Here is a tiny trained network, its code and every weight. The questions are about switching its units off for an input and a class, where a switched-off unit gives its printed mean instead of its output.

import numpy as np


def w(rows, s, z=0):
    codes = np.array(rows[::2]) - 128.0
    scale = np.full(codes.shape[1], s)
    scale[-1] = z or s
    return codes * scale


def f(y):
    return y / 2 * (1 + np.tanh(0.7978845608 * (y + 0.044715 * y**3)))


def log_softmax(a):
    a = a - a.max(-1, keepdims=True)
    return a - np.log(np.exp(a).sum(-1, keepdims=True))


def net(x, mask):
    res = np.array(x, float).reshape(1, 7) / 4 @ E
    y = f(res @ A[0][:, :-1].T + A[0][:, -1])
    res = res + np.where(mask, y, B[0][:, -1]) @ B[0][:, :-1]
    return log_softmax(res[-1] @ U[:, :-1].T + U[:, -1])


A, B = {}, {}
E = w([
[42,73,216],'x0',
[43,117,92],'x1',
[251,106,120],'x2',
[102,135,67],'x3',
[165,2,74],'x4',
[49,137,115],'x5',
[139,191,96],'x6',
],0.0063)
A[0] = w([
[175,198,95,255],'N0',
[84,178,169,46],'N1',
[134,86,174,149],'N2',
[127,91,153,100],'N3',
[136,191,122,200],'N4',
[132,129,93,216],'N5',
[128,119,184,84],'N6',
[249,55,117,208],'N7',
[70,71,106,183],'N8',
[95,89,181,137],'N9',
[111,164,167,67],'N10',
[92,75,131,170],'N11',
[100,152,133,39],'N12',
[135,189,154,204],'N13',
[100,102,161,69],'N14',
[173,155,50,210],'N15',
[106,197,162,85],'N16',
[113,71,144,123],'N17',
[95,63,122,115],'N18',
],0.014,0.0042)
B[0] = w([
[63,212,122,211],'N0',
[96,96,210,156],'N1',
[242,87,179,154],'N2',
[189,74,141,137],'N3',
[2,160,142,175],'N4',
[92,200,3,159],'N5',
[191,133,126,136],'N6',
[173,156,89,248],'N7',
[115,67,51,179],'N8',
[226,107,105,163],'N9',
[121,114,228,141],'N10',
[151,40,64,165],'N11',
[84,97,150,129],'N12',
[85,175,161,176],'N13',
[172,88,154,138],'N14',
[90,241,80,203],'N15',
[46,128,165,162],'N16',
[137,63,123,153],'N17',
[114,78,101,160],'N18',
],0.0071,0.011)
U = w([
[6,124,250,2],'0',
[235,51,215,87],'1',
[48,183,161,76],'2',
[56,1,157,165],'3',
[12,146,89,193],'4',
],0.0079,0.0047)

Each question gives the input, the list of numbers given to net, and the class t.
The units are the neurons (one row each of A and B). Each row of codes is followed by its name. A weight is (code - 128) times the scale printed after its matrix; where a second scale follows, it is the last column's (A, B and U).
mask holds one flag per neuron, in row order. A switched-off neuron (its flag False) gives its mean, the last column of its row in B, instead of its output. The means were averaged over made-up inputs and are rounded, as every weight is.
A unit's drop is (log p(t) with every unit on - log p(t) with that unit switched off) / (log p(t) with every unit on - log p(t) with every unit switched off).
The circuit of an input: a set's keep is (log p(t) with only the set's units on - log p(t) with every unit switched off) / (log p(t) with every unit on - log p(t) with every unit switched off). Starting from the 12 units with the biggest drops (on a tie, the unit counted first), units are removed one at a time, each time the one whose removal leaves the highest keep (on an exact tie, the one counted first), for as long as the keep stays at least 0.8.
circuit, biggest first: the units of the circuit, biggest drop first
unit that matters most: the unit with the biggest drop
top k neurons: the k neurons with the biggest drops, biggest first
drop of u: that unit's drop, to one decimal
input [3,-2,2,7,-3,7,-1], class 3: circuit, biggest first -> [N15, N0]
input [8,4,-5,-7,6,4,-5], class 1: circuit, biggest first -> [N9, N2]
input [6,4,-3,-7,6,-5,1], class 1: circuit, biggest first -> [N2, N9]
input [4,5,-2,7,-7,-3,-1], class 0: unit that matters most -> N1
input [0,5,-4,-7,8,-4,-8], class 1: circuit, biggest first -> [N2, N9]
input [-5,-5,-3,-4,5,2,-5], class 1: top 2 neurons -> [N4, N0]
input [1,5,4,-1,2,-2,0], class 1: top 2 neurons -> [N4, N0]
input [6,0,-2,7,6,-5,8], class 3: top 2 neurons -> [N0, N15]
input [6,3,-3,6,-2,-8,2], class 3: drop of N15 -> 0.3
input [6,4,1,4,-6,-5,2], class 0: drop of N15 -> 0.1
input [1,6,5,-6,6,-3,-2], class 1: drop of N10 -> 0.0
